Here is a tiny trained network, its code and every weight. The questions are about switching its units off for an input and a target symbol, where a switched-off unit gives its printed mean instead of its output.

import numpy as np


def w(rows, s, z=0):
    codes = np.array(rows[::2]) - 128.0
    scale = np.full(codes.shape[1], s)
    scale[-1] = z or s
    return codes * scale


def norm(h):
    return h / np.sqrt((h * h).mean(-1, keepdims=True) + 1e-5)


def f(y):
    return y / 2 * (1 + np.tanh(0.7978845608 * (y + 0.044715 * y**3)))


def softmax(a):
    e = np.exp(a - a.max(-1, keepdims=True))
    return e / e.sum(-1, keepdims=True)


def log_softmax(a):
    a = a - a.max(-1, keepdims=True)
    return a - np.log(np.exp(a).sum(-1, keepdims=True))


def net(x, mask):
    ids = ['βγδεζηθλμξπσφψω'.index(c) for c in x.split()]
    T = len(ids)
    res = E[ids] + P[:T]
    q, k, v = (norm(res) @ M[0].T for M in (Q, K, V))
    z = softmax(np.where(np.tri(T) > 0, q @ k.T / 3**0.5, -1e9)) @ v
    res = res + np.where(mask[0], z, O[0][:, -1]) @ O[0][:, :-1]
    y = f(norm(res) @ A[0][:, :-1].T + A[0][:, -1])
    res = res + np.where(mask[1:13], y, B[0][:, -1]) @ B[0][:, :-1]
    return log_softmax(norm(res)[-1] @ U[:, :-1].T + U[:, -1])


Q, K, V, O, A, B = {}, {}, {}, {}, {}, {}
E = w([
[152,165,87,183],'β',
[120,165,85,83],'γ',
[144,107,140,143],'δ',
[163,114,89,148],'ε',
[135,126,136,172],'ζ',
[180,117,162,195],'η',
[140,86,139,169],'θ',
[150,122,41,122],'λ',
[102,148,50,83],'μ',
[129,191,100,252],'ξ',
[130,88,120,102],'π',
[147,102,129,120],'σ',
[108,121,141,127],'φ',
[163,140,136,151],'ψ',
[124,59,144,114],'ω',
],0.023)
P = w([
[3,15,154,203],'0',
[116,164,160,109],'1',
[71,176,139,83],'2',
[78,41,52,211],'3',
[141,138,120,75],'4',
[150,97,252,122],'5',
[99,44,39,155],'6',
[141,129,110,58],'7',
],0.011)
Q[0] = w([
[185,126,35,206],'head 0',
[134,80,54,141],'head 0',
[254,160,120,50],'head 0',
],0.0095)
K[0] = w([
[189,254,96,185],'head 0',
[77,59,97,102],'head 0',
[195,108,222,56],'head 0',
],0.0069)
V[0] = w([
[15,116,109,170],'head 0',
[252,185,165,75],'head 0',
[96,129,138,148],'head 0',
],0.0034)
O[0] = w([
[1,188,201,123,204],'head 0',
[120,238,110,243,5],'head 0',
[103,95,186,181,149],'head 0',
],0.0059,0.0018)
A[0] = w([
[116,122,160,98,51],'neuron 0',
[164,158,140,193,122],'neuron 1',
[9,88,32,164,113],'neuron 2',
[145,101,156,66,125],'neuron 3',
[144,79,153,186,176],'neuron 4',
[73,174,173,133,254],'neuron 5',
[129,83,175,115,149],'neuron 6',
[152,175,132,148,180],'neuron 7',
[141,184,113,168,36],'neuron 8',
[100,88,106,77,59],'neuron 9',
[121,86,152,106,130],'neuron 10',
[139,90,85,155,189],'neuron 11',
],0.015,0.0042)
B[0] = w([
[141,172,187,168,130],'neuron 0',
[102,124,101,114,172],'neuron 1',
[169,1,121,141,254],'neuron 2',
[133,185,93,89,168],'neuron 3',
[118,103,88,105,223],'neuron 4',
[154,70,207,76,163],'neuron 5',
[88,185,105,125,191],'neuron 6',
[166,137,139,67,152],'neuron 7',
[131,154,119,194,146],'neuron 8',
[152,134,140,194,168],'neuron 9',
[129,185,60,224,175],'neuron 10',
[76,129,116,52,207],'neuron 11',
],0.0082,0.0089)
U = w([
[145,207,106,135,67],'β',
[159,131,175,60,83],'γ',
[107,132,149,29,24],'δ',
[133,130,97,86,185],'ε',
[85,106,186,81,110],'ζ',
[189,82,184,129,52],'η',
[7,138,129,136,108],'θ',
[137,76,59,135,186],'λ',
[64,18,116,155,149],'μ',
[117,137,167,197,70],'ξ',
[102,167,182,119,141],'π',
[139,123,95,76,51],'σ',
[101,99,200,115,96],'φ',
[208,141,95,137,164],'ψ',
[92,169,73,118,253],'ω',
],0.019,0.0064)

Each question gives the input, a string of symbols that net reads in full, and the target symbol t.
The units are the heads (3 rows each of Q, K, V and O) and the neurons (one row each of A and B). Each row of codes is followed by its name. A weight is (code - 128) times the scale printed after its matrix; where a second scale follows, it is the last column's (O, A, B and U).
mask holds one flag per unit, heads first, then neurons. A switched-off unit (its flag False) gives its mean, the last column of its rows in O or B, instead of its output. The means were averaged over made-up inputs and are rounded, as every weight is.
A unit's drop is (log p(t) with every unit on - log p(t) with that unit switched off) / (log p(t) with every unit on - log p(t) with every unit switched off).
The circuit of an input: a set's keep is (log p(t) with only the set's units on - log p(t) with every unit switched off) / (log p(t) with every unit on - log p(t) with every unit switched off). Starting from the 12 units with the biggest drops (on a tie, the unit counted first), units are removed one at a time, each time the one whose removal leaves the highest keep (on an exact tie, the one counted first), for as long as the keep stays at least 0.8.
circuit, biggest first: the units of the circuit, biggest drop first
unit that matters most: the unit with the biggest drop
k most important neurons: the k neurons with the biggest drops, biggest first
drop when u is switched off: that unit's drop, to one decimal
input β ω ξ, target ξ: unit that matters most -> neuron 8
input ε ω ψ, target γ: circuit, biggest first -> [neuron 5; neuron 2]
input β ε γ, target δ: circuit, biggest first -> [neuron 5; neuron 10]
input ω μ ψ, target γ: 3 most important neurons -> [neuron 5; neuron 7; neuron 2]
input λ θ σ ε γ θ β, target μ: circuit, biggest first -> [neuron 2; neuron 10]
input σ η ω ζ ω σ, target β: circuit, biggest first -> [neuron 2; neuron 10; neuron 6; neuron 11]
input ω η β δ ψ γ ω ζ, target ω: 2 most important neurons -> [neuron 2; neuron 5]
input ω β γ, target δ: 2 most important neurons -> [neuron 5; neuron 2]
input θ θ β, target ψ: 2 most important neurons -> [neuron 8; neuron 7]
input φ θ δ β ω ε ξ, target μ: 2 most important neurons -> [neuron 2; neuron 10]
input β σ γ ξ ξ π, target ω: 2 most important neurons -> [neuron 2; neuron 6]
input θ ω π β δ, target ω: 2 most important neurons -> [neuron 2; neuron 5]
input σ β π, target ω: 4 most important neurons -> [neuron 3; neuron 10; neuron 2; neuron 9]
input ψ ε ω γ δ δ, target π: 4 most important neurons -> [neuron 2; neuron 6; neuron 11; neuron 10]
input ω β ξ, target ξ: unit that matters most -> neuron 5
input ω ε ω θ β ω, target θ: drop when neuron 2 is switched off -> 1.0
input θ ω ζ φ σ ψ β, target μ: drop when head 0 is switched off -> 0.1
input δ ω β φ β φ η θ, target ω: drop when neuron 2 is switched off -> 0.4
input β ε μ γ, target μ: drop when neuron 2 is switched off -> 0.2
